Below are the code and all the weights of a small trained network. Each question names an input and a target symbol and asks about switching units off, where a switched-off unit gives its printed mean instead of its output.

import numpy as np


def w(rows, s, z=0):
    codes = np.array(rows[::2]) - 128.0
    scale = np.full(codes.shape[1], s)
    scale[-1] = z or s
    return codes * scale


def norm(h):
    return h / np.sqrt((h * h).mean(-1, keepdims=True) + 1e-5)


def f(y):
    return np.maximum(y, 0)


def softmax(a):
    e = np.exp(a - a.max(-1, keepdims=True))
    return e / e.sum(-1, keepdims=True)


def log_softmax(a):
    a = a - a.max(-1, keepdims=True)
    return a - np.log(np.exp(a).sum(-1, keepdims=True))


def net(x, mask):
    ids = ['Θαβγδεζλπστψ'.index(c) for c in x.split()]
    T = len(ids)
    res = E[ids] + P[:T]
    u = 0
    for l in range(3):
        r = norm(res)
        for j in range(2):
            rows = slice(2 * j, 2 * j + 2)
            q, k, v = (r @ M[l][rows].T for M in (Q, K, V))
            z = softmax(np.where(np.tri(T) > 0, q @ k.T / 2**0.5, -1e9)) @ v
            o = O[l][rows]
            res = res + np.where(mask[u + j], z, o[:, -1]) @ o[:, :-1]
        u += 2
        y = f(norm(res) @ A[l][:, :-1].T + A[l][:, -1])
        res = res + np.where(mask[u : u + 4], y, B[l][:, -1]) @ B[l][:, :-1]
        u += 4
    return log_softmax(norm(res)[-1] @ U[:, :-1].T + U[:, -1])


Q, K, V, O, A, B = {}, {}, {}, {}, {}, {}
E = w([
[94,44,120,140,39,120,124,142],'Θ',
[107,131,152,166,124,145,156,47],'α',
[154,128,103,124,97,167,170,59],'β',
[205,69,49,41,115,132,131,92],'γ',
[113,50,137,104,119,107,152,41],'δ',
[145,157,112,79,170,27,173,139],'ε',
[196,94,112,66,147,109,211,88],'ζ',
[147,74,111,60,124,40,92,90],'λ',
[197,104,34,164,107,169,133,170],'π',
[26,189,94,136,255,185,120,143],'σ',
[205,150,89,208,62,63,185,148],'τ',
[103,116,67,207,105,96,7,146],'ψ',
],0.0059)
P = w([
[131,173,148,129,44,165,155,13],'0',
[195,109,16,66,72,80,138,34],'1',
[189,98,17,83,108,73,123,49],'2',
[161,70,15,104,104,61,142,83],'3',
[150,40,43,125,128,64,153,114],'4',
[137,28,49,153,127,41,157,134],'5',
[125,65,90,161,148,69,154,173],'6',
[113,57,95,180,159,71,163,191],'7',
[79,6,88,193,191,75,155,220],'8',
],0.0027)
Q[0] = w([
[8,127,150,97,132,143,133,156],'0.h1',
[120,184,160,169,126,171,26,177],'0.h1',
[128,126,163,96,98,152,132,122],'0.h2',
[138,190,171,130,102,136,116,150],'0.h2',
],0.018)
K[0] = w([
[68,169,117,62,161,129,124,74],'0.h1',
[66,159,145,158,105,253,81,86],'0.h1',
[134,114,121,77,118,137,133,99],'0.h2',
[147,146,138,105,118,147,122,20],'0.h2',
],0.02)
V[0] = w([
[156,74,101,37,104,188,98,111],'0.h1',
[147,136,70,72,160,30,138,181],'0.h1',
[106,117,58,193,99,157,2,195],'0.h2',
[191,142,16,172,152,229,216,171],'0.h2',
],0.017)
O[0] = w([
[154,70,166,118,128,213,114,156,157],'0.h1',
[173,155,118,87,160,66,36,181,252],'0.h1',
[171,123,133,255,148,178,42,72,162],'0.h2',
[170,148,242,201,151,100,155,235,170],'0.h2',
],0.0087,0.022)
A[0] = w([
[113,150,57,67,131,113,87,121,4],'0.n1',
[78,171,101,161,153,157,73,134,103],'0.n2',
[30,198,154,155,254,173,135,108,62],'0.n3',
[168,135,96,186,88,155,106,52,130],'0.n4',
],0.017,0.0022)
B[0] = w([
[147,130,181,118,177,35,3,128,255],'0.n1',
[189,123,117,89,160,135,191,77,207],'0.n2',
[118,145,51,76,208,149,28,255,158],'0.n3',
[161,42,138,117,189,34,186,201,226],'0.n4',
],0.0095,0.0075)
Q[1] = w([
[40,180,30,128,93,204,92,7],'1.h1',
[88,212,143,98,21,165,59,95],'1.h1',
[91,200,3,181,36,201,78,36],'1.h2',
[113,151,107,143,205,100,178,192],'1.h2',
],0.011)
K[1] = w([
[140,65,165,7,89,171,104,93],'1.h1',
[111,181,97,99,116,152,61,126],'1.h1',
[138,163,213,73,52,123,159,79],'1.h2',
[103,161,117,106,164,137,107,119],'1.h2',
],0.018)
V[1] = w([
[169,122,120,187,32,9,147,134],'1.h1',
[130,92,218,79,69,217,77,117],'1.h1',
[88,143,125,117,161,107,99,219],'1.h2',
[90,137,90,163,249,137,177,154],'1.h2',
],0.018)
O[1] = w([
[128,54,207,166,2,44,181,159,209],'1.h1',
[237,184,226,103,244,141,80,90,48],'1.h1',
[66,169,156,105,68,232,66,165,254],'1.h2',
[51,192,31,175,211,220,116,231,190],'1.h2',
],0.007,0.013)
A[1] = w([
[132,127,141,65,160,178,78,52,101],'1.n1',
[95,151,102,41,122,97,133,104,126],'1.n2',
[160,145,71,252,92,152,86,43,7],'1.n3',
[124,64,171,172,152,202,190,134,141],'1.n4',
],0.019,0.002)
B[1] = w([
[61,28,191,195,49,165,149,168,230],'1.n1',
[96,172,162,180,242,95,127,119,254],'1.n2',
[145,64,103,42,231,38,252,224,218],'1.n3',
[156,253,77,163,136,83,52,109,231],'1.n4',
],0.011,0.0066)
Q[2] = w([
[122,136,167,149,152,131,109,185],'2.h1',
[111,150,98,110,89,141,171,57],'2.h1',
[110,118,185,147,195,85,106,254],'2.h2',
[151,134,113,119,104,132,161,113],'2.h2',
],0.037)
K[2] = w([
[75,148,141,118,135,89,180,71],'2.h1',
[166,88,185,154,132,114,75,207],'2.h1',
[83,170,138,125,143,167,190,3],'2.h2',
[121,131,116,117,123,161,94,141],'2.h2',
],0.025)
V[2] = w([
[29,95,167,165,174,160,208,88],'2.h1',
[151,226,160,62,137,125,233,134],'2.h1',
[198,43,210,108,131,213,171,200],'2.h2',
[162,191,103,254,143,126,171,99],'2.h2',
],0.016)
O[2] = w([
[26,97,185,184,205,152,210,75,255],'2.h1',
[158,228,107,56,149,120,253,83,200],'2.h1',
[183,28,208,112,150,223,176,219,94],'2.h2',
[179,194,89,254,108,130,157,82,38],'2.h2',
],0.008,0.0077)
A[2] = w([
[97,118,40,199,68,99,56,93,150],'2.n1',
[188,233,67,153,94,114,136,6,253],'2.n2',
[113,12,171,100,144,171,119,203,62],'2.n3',
[30,89,20,50,108,123,159,26,236],'2.n4',
],0.016,0.00042)
B[2] = w([
[147,61,44,75,111,173,172,97,176],'2.n1',
[137,45,187,47,73,188,80,81,190],'2.n2',
[132,168,58,112,71,133,122,17,251],'2.n3',
[186,182,184,253,156,91,45,192,146],'2.n4',
],0.012,0.016)
U = w([
[169,110,56,150,88,158,87,24,141],'Θ',
[104,203,129,170,134,124,153,39,124],'α',
[188,211,118,87,103,149,162,60,126],'β',
[191,46,174,65,114,219,135,175,92],'γ',
[54,76,192,157,182,158,174,92,213],'δ',
[108,206,115,64,160,8,67,186,1],'ε',
[136,149,147,28,162,126,214,160,192],'ζ',
[71,58,156,106,139,110,21,98,124],'λ',
[202,175,217,225,130,127,88,187,100],'π',
[77,189,48,131,134,240,101,187,151],'σ',
[84,99,123,158,1,83,204,185,171],'τ',
[185,60,41,166,221,91,173,161,129],'ψ',
],0.0057,0.0024)

Each question gives the input, a string of symbols that net reads in full, and the target symbol t.
The units are the heads (2 rows each of Q, K, V and O) and the neurons (one row each of A and B). Each row of codes is followed by its name. A weight is (code - 128) times the scale printed after its matrix; where a second scale follows, it is the last column's (O, A, B and U).
mask holds one flag per unit, layer by layer, with each layer's heads first. A switched-off unit (its flag False) gives its mean, the last column of its rows in O or B, instead of its output. The means were averaged over made-up inputs and are rounded, as every weight is.
A unit's drop is (log p(t) with every unit on - log p(t) with that unit switched off) / (log p(t) with every unit on - log p(t) with every unit switched off).
top k neurons: the k neurons with the biggest drops, biggest first
k most important neurons of layer l: the k neurons of layer l with the biggest drops, biggest first
heads that matter: for each layer, one digit per head in row order, 1 if its drop is at least 0.15 and else 0, layers parted by /
input α ζ π γ ψ δ γ δ, target ψ: heads that matter	01 / 00 / 00
input ζ δ α, target ζ: heads that matter	11 / 00 / 00
input ζ γ τ ε τ ζ, target τ: heads that matter	10 / 10 / 00
input ε λ τ α, target τ: top 2 neurons	0.n1, 1.n2
input γ γ γ, target γ: top neuron	1.n1
input σ λ λ Θ λ γ β, target σ: heads that matter	10 / 01 / 00
input δ λ ψ Θ ε σ σ γ, target σ: heads that matter	11 / 11 / 00
input σ λ Θ β λ λ, target σ: heads that matter	10 / 11 / 00
input δ γ γ ε τ Θ π α, target π: heads that matter	01 / 00 / 00
input γ Θ λ λ Θ, target γ: heads that matter	10 / 10 / 01
input ζ β δ, target ζ: heads that matter	11 / 00 / 10
input λ ζ β Θ ε ψ γ β β, target ψ: 2 most important neurons of layer 1	1.n3, 1.n2
input Θ β γ, target Θ: heads that matter	10 / 00 / 00
input ψ γ λ γ, target ψ: heads that matter	01 / 00 / 00
input λ λ γ τ, target τ: most important neuron of layer 0	0.n1
input σ β δ, target σ: heads that matter	10 / 00 / 00
input γ α τ ε ψ λ, target ψ: 2 most important neurons of layer 0	0.n2, 0.n1
input σ λ γ Θ λ Θ β, target σ: 2 most important neurons of layer 0	0.n3, 0.n4
input β α ψ δ, target ψ: top 2 neurons	1.n3, 2.n3
input γ β Θ β β α α σ, target σ: top 2 neurons	0.n3, 2.n3
input Θ Θ Θ ζ λ σ λ τ δ, target τ: top neuron	0.n3
input γ λ σ ψ, target ψ: 2 most important neurons of layer 1	1.n3, 1.n4
input ε λ ζ σ π Θ ζ γ σ, target σ: top 2 neurons	0.n3, 0.n1
